Below are the code and all the weights of a small trained network. Each question names an input and a target symbol and asks about switching units off, where a switched-off unit gives its printed mean instead of its output.

import numpy as np


def w(rows, s, z=0):
    codes = np.array(rows[::2]) - 128.0
    scale = np.full(codes.shape[1], s)
    scale[-1] = z or s
    return codes * scale


def f(y):
    return y / 2 * (1 + np.tanh(0.7978845608 * (y + 0.044715 * y**3)))


def softmax(a):
    e = np.exp(a - a.max(-1, keepdims=True))
    return e / e.sum(-1, keepdims=True)


def log_softmax(a):
    a = a - a.max(-1, keepdims=True)
    return a - np.log(np.exp(a).sum(-1, keepdims=True))


def net(x, mask):
    ids = ['δεζθμτφψ'.index(c) for c in x.split()]
    T = len(ids)
    res = E[ids] + P[:T]
    r = res
    for j in range(2):
        rows = slice(2 * j, 2 * j + 2)
        q, k, v = (r @ M[0][rows].T for M in (Q, K, V))
        z = softmax(np.where(np.tri(T) > 0, q @ k.T / 2**0.5, -1e9)) @ v
        o = O[0][rows]
        res = res + np.where(mask[j], z, o[:, -1]) @ o[:, :-1]
    y = f(res @ A[0][:, :-1].T + A[0][:, -1])
    res = res + np.where(mask[2:26], y, B[0][:, -1]) @ B[0][:, :-1]
    return log_softmax(res[-1] @ U[:, :-1].T + U[:, -1])


Q, K, V, O, A, B = {}, {}, {}, {}, {}, {}
E = w([
[175,255,155,108,73,105,150,117],'δ',
[81,200,110,97,166,82,101,165],'ε',
[152,128,128,37,166,87,169,146],'ζ',
[144,88,90,113,208,145,81,174],'θ',
[89,130,134,150,168,58,188,121],'μ',
[66,163,82,102,178,155,106,71],'τ',
[156,157,190,200,161,111,79,176],'φ',
[183,139,69,183,118,170,161,114],'ψ',
],0.0066)
P = w([
[67,160,133,128,126,243,201,252],'0',
[84,166,154,142,171,200,172,185],'1',
[126,177,125,139,190,167,156,155],'2',
[145,169,93,131,173,135,133,139],'3',
[164,159,84,129,178,109,113,114],'4',
[180,143,68,128,172,87,93,90],'5',
[194,131,54,136,161,61,71,70],'6',
[209,130,50,139,177,49,57,48],'7',
],0.0037)
Q[0] = w([
[84,64,169,88,138,112,109,147],'H1',
[83,26,254,167,23,109,148,150],'H1',
[206,139,70,178,201,132,138,160],'H2',
[237,218,100,116,183,81,140,141],'H2',
],0.027)
K[0] = w([
[175,173,134,189,61,202,192,172],'H1',
[11,173,127,87,142,236,186,209],'H1',
[137,139,153,80,111,2,107,13],'H2',
[171,108,54,189,139,63,18,71],'H2',
],0.017)
V[0] = w([
[114,139,115,235,74,122,212,87],'H1',
[87,64,72,52,176,70,203,114],'H1',
[255,121,166,113,100,136,153,222],'H2',
[101,240,152,69,96,43,106,159],'H2',
],0.017)
O[0] = w([
[148,209,39,243,135,70,57,134,167],'H1',
[209,245,148,99,202,230,129,207,34],'H1',
[219,98,213,117,199,82,61,2,186],'H2',
[126,105,227,105,1,183,36,160,1],'H2',
],0.0065,0.00086)
A[0] = w([
[134,141,123,70,149,77,98,174,210],'N1',
[154,142,149,168,109,246,95,116,218],'N2',
[131,117,130,117,152,133,128,137,124],'N3',
[65,88,91,133,119,90,124,144,116],'N4',
[167,117,207,175,169,108,127,188,173],'N5',
[97,73,118,156,197,166,48,194,145],'N6',
[121,149,95,135,186,150,150,138,171],'N7',
[174,90,104,138,55,173,181,161,184],'N8',
[77,163,196,119,140,43,174,150,253],'N9',
[76,170,94,96,174,158,105,23,175],'N10',
[127,126,129,129,122,130,136,130,117],'N11',
[143,150,141,227,114,129,137,126,187],'N12',
[143,102,80,101,118,58,148,89,88],'N13',
[129,124,128,131,126,130,131,131,115],'N14',
[136,135,137,116,141,139,131,126,139],'N15',
[143,251,166,133,80,104,170,103,55],'N16',
[186,94,122,112,75,151,134,103,158],'N17',
[99,149,132,75,125,157,143,84,189],'N18',
[139,121,164,127,163,117,80,92,112],'N19',
[87,78,149,108,137,134,202,85,188],'N20',
[125,141,133,161,134,140,149,124,153],'N21',
[140,96,124,74,94,85,84,199,98],'N22',
[35,150,178,143,161,100,93,165,244],'N23',
[131,125,127,133,119,133,144,137,113],'N24',
],0.014,0.002)
B[0] = w([
[205,130,168,119,126,88,143,203,161],'N1',
[84,97,150,114,131,247,125,69,173],'N2',
[139,114,151,101,97,139,144,164,139],'N3',
[13,92,141,110,139,106,109,128,146],'N4',
[178,81,38,59,126,103,125,153,152],'N5',
[73,13,92,174,122,163,76,212,171],'N6',
[130,131,86,99,126,147,227,184,254],'N7',
[66,222,141,146,138,174,140,88,149],'N8',
[139,233,195,136,114,18,153,126,143],'N9',
[154,53,65,67,107,118,154,35,220],'N10',
[122,136,131,132,135,131,135,123,123],'N11',
[162,143,105,239,121,163,86,131,216],'N12',
[110,75,125,207,115,110,166,113,192],'N13',
[124,130,131,132,126,133,131,129,125],'N14',
[133,117,139,97,96,136,158,141,138],'N15',
[43,12,198,190,150,71,184,162,160],'N16',
[97,134,139,106,122,115,90,36,144],'N17',
[123,175,146,65,144,145,149,83,155],'N18',
[138,106,181,95,132,79,56,149,161],'N19',
[154,123,239,129,126,200,134,106,152],'N20',
[142,136,111,146,100,146,161,139,153],'N21',
[181,175,131,214,141,183,109,133,147],'N22',
[102,209,32,115,138,99,42,129,155],'N23',
[115,145,133,137,134,134,143,129,124],'N24',
],0.016,0.0059)
U = w([
[113,161,81,154,102,191,154,39,216],'δ',
[159,113,67,144,130,2,130,172,222],'ε',
[147,181,131,129,103,124,13,99,116],'ζ',
[65,78,115,33,151,151,130,119,77],'θ',
[225,188,189,52,147,112,176,103,148],'μ',
[64,105,236,162,102,81,126,71,2],'τ',
[162,45,132,175,141,183,142,180,153],'φ',
[90,230,148,160,148,127,142,208,11],'ψ',
],0.0039,0.0012)

Each question gives the input, a string of symbols that net reads in full, and the target symbol t.
The units are the heads (2 rows each of Q, K, V and O) and the neurons (one row each of A and B). Each row of codes is followed by its name. A weight is (code - 128) times the scale printed after its matrix; where a second scale follows, it is the last column's (O, A, B and U).
mask holds one flag per unit, heads first, then neurons. A switched-off unit (its flag False) gives its mean, the last column of its rows in O or B, instead of its output. The means were averaged over made-up inputs and are rounded, as every weight is.
A unit's drop is (log p(t) with every unit on - log p(t) with that unit switched off) / (log p(t) with every unit on - log p(t) with every unit switched off).
The circuit of an input: a set's keep is (log p(t) with only the set's units on - log p(t) with every unit switched off) / (log p(t) with every unit on - log p(t) with every unit switched off). Starting from the 12 units with the biggest drops (on a tie, the unit counted first), units are removed one at a time, each time the one whose removal leaves the highest keep (on an exact tie, the one counted first), for as long as the keep stays at least 0.8.
units of the circuit, in order: the units of the circuit, biggest drop first
top k neurons: the k neurons with the biggest drops, biggest first
heads that matter: for each layer, one digit per head in row order, 1 if its drop is at least 0.15 and else 0, layers parted by /
drop when u is switched off: that unit's drop, to one decimal
input ψ θ ζ ψ ε, target ζ: units of the circuit, in order => (H2 N7 N23)
input τ ε ψ θ τ τ μ, target ψ: top 2 neurons => (N10 N8)
input ψ φ δ ψ φ τ, target τ: heads that matter => 10
input θ ζ ψ ψ ψ θ ε ψ, target δ: heads that matter => 01
input ψ θ ψ ψ δ θ, target ζ: units of the circuit, in order => (H2 N7 N19)
input ψ ψ τ ψ ε, target ψ: top 2 neurons => (N10 N22)
input ψ θ θ φ δ ζ δ ψ, target ζ: units of the circuit, in order => (H2 N7 N17)
input φ θ θ, target μ: heads that matter => 11
input τ φ ψ ψ δ, target τ: top 2 neurons => (N16 N7)
input ψ τ θ θ ε, target μ: units of the circuit, in order => (H1 N18 N9)
input θ ψ ψ ψ μ ψ φ, target ε: top 3 neurons => (N5 N2 N20)
input ψ φ μ δ ε, target ζ: units of the circuit, in order => (H2 N23 N7)
input ε θ τ ψ ζ τ, target θ: top 2 neurons => (N12 N2)
input ψ δ τ ζ θ ψ, target μ: top 2 neurons => (N6 N12)
input ψ τ φ ψ ψ ψ ψ φ, target ε: top neuron => (N2)
input δ ψ ψ μ ψ ζ ε ψ, target δ: top 2 neurons => (N2 N8)
input ψ ζ θ, target θ: top 2 neurons => (N12 N6)
input τ τ ψ ε θ ψ θ δ, target μ: top 2 neurons => (N18 N6)
input μ δ θ ψ θ ε τ θ, target ψ: top 3 neurons => (N8 N10 N22)
input θ ψ θ ζ θ, target θ: drop when N6 is switched off => 0.3
input τ ψ δ δ ζ, target μ: drop when N6 is switched off => 0.2
